Here is a tiny trained network, its code and every weight. The questions are about switching its units off for an input and a class, where a switched-off unit gives its printed mean instead of its output.

import numpy as np


def w(rows, s, z=0):
    codes = np.array(rows[::2]) - 128.0
    scale = np.full(codes.shape[1], s)
    scale[-1] = z or s
    return codes * scale


def f(y):
    return np.maximum(y, 0)


def log_softmax(a):
    a = a - a.max(-1, keepdims=True)
    return a - np.log(np.exp(a).sum(-1, keepdims=True))


def net(x, mask):
    res = np.array(x, float).reshape(1, 7) / 4 @ E
    y = f(res @ A[0][:, :-1].T + A[0][:, -1])
    res = res + np.where(mask, y, B[0][:, -1]) @ B[0][:, :-1]
    return log_softmax(res[-1] @ U[:, :-1].T + U[:, -1])


A, B = {}, {}
E = w([
[96,196,107,194,150,165,93,94,115,124,217,69],'x0',
[24,103,130,131,40,138,43,121,157,115,135,195],'x1',
[126,122,129,121,121,129,136,130,130,121,136,122],'x2',
[125,127,127,129,132,129,127,128,129,131,127,128],'x3',
[127,193,106,114,40,123,176,131,160,254,116,80],'x4',
[118,183,147,150,174,150,216,149,220,123,172,218],'x5',
[93,140,141,81,140,123,181,151,22,183,188,189],'x6',
],0.009)
A[0] = w([
[119,91,131,111,180,127,111,120,108,47,135,149,57],'N1',
[128,116,114,116,110,126,101,133,86,130,115,77,71],'N2',
[145,129,119,148,137,117,151,122,121,120,140,97,76],'N3',
[106,97,141,116,107,128,99,129,83,142,103,83,77],'N4',
[122,191,131,141,134,142,81,132,129,120,184,89,29],'N5',
[136,117,139,135,137,135,107,129,176,113,111,95,56],'N6',
[121,137,120,134,135,127,125,117,147,108,109,115,62],'N7',
[127,152,126,147,134,140,150,121,171,138,152,156,59],'N8',
[156,119,121,137,111,126,105,133,173,101,123,108,34],'N9',
[92,162,125,163,134,127,106,126,121,126,186,96,73],'N10',
[100,119,133,127,104,131,125,141,118,123,140,145,84],'N11',
[129,93,120,124,173,133,114,137,98,42,132,160,96],'N12',
[91,123,123,122,93,137,101,126,128,104,129,164,78],'N13',
[145,138,116,144,125,126,112,122,205,95,90,83,72],'N14',
[124,173,113,114,30,128,166,122,171,232,115,85,42],'N15',
[123,142,129,120,138,133,156,130,173,134,144,158,33],'N16',
[120,141,114,133,150,132,118,127,126,113,158,116,70],'N17',
[116,124,122,149,161,126,114,119,109,100,150,127,104],'N18',
[137,141,119,117,131,130,139,133,132,156,114,113,89],'N19',
[136,110,123,125,139,137,137,127,136,111,140,145,111],'N20',
[111,146,144,131,140,138,173,137,214,124,160,181,75],'N21',
[116,168,124,161,133,119,107,114,111,125,187,93,82],'N22',
[166,135,148,106,151,116,145,133,126,134,115,116,46],'N23',
[132,125,136,120,129,131,130,149,144,161,128,115,119],'N24',
[97,139,141,133,117,134,104,114,135,133,122,153,71],'N25',
[127,118,140,107,118,132,144,130,114,128,92,150,43],'N26',
[108,141,133,108,119,133,153,135,91,123,143,146,4],'N27',
[138,78,129,104,105,112,160,112,140,139,98,159,12],'N28',
[179,139,138,124,160,131,154,128,106,133,115,91,105],'N29',
[136,132,145,136,120,142,105,117,181,110,108,101,72],'N30',
[106,109,128,124,116,125,99,127,114,143,120,119,119],'N31',
[143,72,128,95,121,118,159,138,119,150,70,184,39],'N32',
[106,141,117,133,154,114,146,138,161,130,129,146,46],'N33',
[155,79,132,108,116,123,139,132,180,118,86,128,54],'N34',
[155,100,130,127,83,129,89,122,56,134,108,79,81],'N35',
[96,123,134,104,142,129,157,129,5,179,166,194,41],'N36',
[56,115,133,108,48,121,70,132,163,129,137,186,76],'N37',
[161,122,117,97,183,129,146,127,128,122,114,93,28],'N38',
[192,137,130,117,173,126,172,136,101,137,117,101,55],'N39',
[174,112,131,100,77,111,145,155,117,107,77,182,20],'N40',
],0.014,0.0027)
B[0] = w([
[141,113,210,151,142,100,99,136,113,142,123,140,206],'N1',
[140,126,120,73,153,108,154,128,128,113,94,141,181],'N2',
[115,112,111,159,127,142,138,121,139,132,117,126,155],'N3',
[145,126,98,86,153,100,141,133,129,135,81,139,187],'N4',
[88,144,130,98,141,193,127,126,118,126,142,110,185],'N5',
[131,131,125,119,70,110,124,126,136,123,153,133,170],'N6',
[136,132,120,124,110,125,130,148,136,132,148,120,147],'N7',
[134,118,110,84,148,110,138,131,133,123,81,127,174],'N8',
[142,154,106,131,84,110,117,132,135,131,152,130,169],'N9',
[110,163,141,115,144,198,132,105,140,121,131,116,184],'N10',
[127,117,112,150,123,127,140,129,134,127,141,130,155],'N11',
[153,111,207,152,151,103,92,141,121,133,134,131,212],'N12',
[139,110,114,171,142,128,172,129,130,137,132,132,177],'N13',
[130,142,102,122,41,96,109,136,117,134,171,123,201],'N14',
[151,102,248,171,157,102,67,146,106,124,146,144,248],'N15',
[134,109,109,87,151,96,128,139,127,116,94,117,171],'N16',
[114,136,137,117,135,151,124,112,131,131,118,122,153],'N17',
[124,131,161,124,141,135,112,141,112,133,129,129,167],'N18',
[131,115,152,151,132,120,118,130,131,130,124,132,153],'N19',
[137,113,127,125,133,123,108,139,110,129,108,122,149],'N20',
[153,124,89,62,170,79,131,120,118,136,60,142,215],'N21',
[95,159,128,107,136,200,121,123,125,129,124,133,186],'N22',
[125,113,101,170,136,144,142,130,124,127,138,128,162],'N23',
[133,118,143,136,134,121,116,124,120,108,139,139,150],'N24',
[133,113,112,154,138,140,154,140,120,133,121,113,157],'N25',
[107,164,123,130,137,154,113,109,134,128,135,139,158],'N26',
[133,136,106,142,87,105,103,130,130,150,127,119,161],'N27',
[105,154,135,119,142,172,118,118,118,125,122,109,175],'N28',
[125,101,97,171,136,143,171,130,136,119,127,140,185],'N29',
[125,141,111,118,73,108,126,136,136,143,158,135,175],'N30',
[132,114,112,123,146,117,145,122,127,123,101,133,162],'N31',
[94,171,145,95,128,207,127,111,128,123,130,108,205],'N32',
[134,122,128,87,139,105,151,117,125,112,118,121,157],'N33',
[98,165,124,97,108,168,115,117,127,129,146,110,179],'N34',
[141,131,101,64,176,80,137,128,141,127,78,136,207],'N35',
[143,152,98,114,5,84,97,137,155,120,180,114,251],'N36',
[130,85,83,226,140,142,197,118,136,125,137,129,230],'N37',
[120,108,116,182,137,131,165,121,137,137,126,140,172],'N38',
[117,88,86,196,130,135,175,117,133,128,129,135,199],'N39',
[97,156,126,100,164,200,111,128,122,128,153,115,192],'N40',
],0.023,0.015)
U = w([
[150,103,245,145,197,111,40,173,101,139,156,147,101],'0',
[106,70,59,208,174,160,200,124,167,130,151,133,90],'1',
[149,140,73,1,210,73,121,134,153,117,50,138,137],'2',
[127,182,80,87,32,94,69,158,181,137,211,98,56],'3',
[36,204,136,73,187,249,89,104,134,122,155,79,255],'4',
],0.0071,0.00099)

Each question gives the input, the list of numbers given to net, and the class t.
The units are the neurons (one row each of A and B). Each row of codes is followed by its name. A weight is (code - 128) times the scale printed after its matrix; where a second scale follows, it is the last column's (A, B and U).
mask holds one flag per neuron, in row order. A switched-off neuron (its flag False) gives its mean, the last column of its row in B, instead of its output. The means were averaged over made-up inputs and are rounded, as every weight is.
A unit's drop is (log p(t) with every unit on - log p(t) with that unit switched off) / (log p(t) with every unit on - log p(t) with every unit switched off).
unit that matters most: the unit with the biggest drop
top k neurons: the k neurons with the biggest drops, biggest first
drop of u: that unit's drop, to one decimal
input [-7,6,0,-3,3,-3,2], class 4: unit that matters most -> N32
input [0,6,-7,5,-4,-3,-6], class 1: top 4 neurons -> (N37 N36 N13 N15)
input [-7,-3,6,7,4,-5,-7], class 3: top 2 neurons -> (N14 N9)
input [4,-5,5,1,7,-8,0], class 2: top 4 neurons -> (N35 N2 N4 N12)
input [8,4,3,-3,4,-5,7], class 4: top 2 neurons -> (N10 N22)
input [-1,-5,8,0,-1,6,4], class 2: top 2 neurons -> (N21 N37)
input [-7,5,3,0,-5,-3,7], class 3: top 2 neurons -> (N36 N15)
input [1,4,4,-1,-1,1,-3], class 1: top 2 neurons -> (N36 N37)
input [-8,-4,5,-7,-6,1,5], class 4: top 3 neurons -> (N32 N15 N40)
input [-8,4,8,2,3,-7,-4], class 4: top 3 neurons -> (N40 N32 N34)
input [5,0,-6,-4,-5,7,-1], class 2: top 2 neurons -> (N21 N15)
input [4,7,3,0,6,-8,-1], class 2: top 4 neurons -> (N35 N4 N2 N39)
input [-6,-5,-3,-3,-6,5,-6], class 0: top 2 neurons -> (N36 N12)
input [5,6,-5,0,-5,1,-8], class 3: unit that matters most -> N14
input [1,5,8,8,0,6,-2], class 2: top 4 neurons -> (N21 N39 N8 N16)
input [-2,-7,-2,4,6,8,-4], class 2: top 2 neurons -> (N21 N37)
input [3,7,-1,-1,6,0,5], class 1: top 2 neurons -> (N37 N12)
input [-1,1,1,6,-5,-7,-2], class 2: drop of N15 -> 1.0
input [7,-3,5,-3,-5,-8,-5], class 2: drop of N2 -> 0.1
input [-4,-4,4,-6,0,4,2], class 1: drop of N38 -> 0.5
input [0,5,-6,1,2,-3,-2], class 1: drop of N21 -> 0.0
input [-3,-7,5,4,6,-5,8], class 3: unit that matters most -> N36
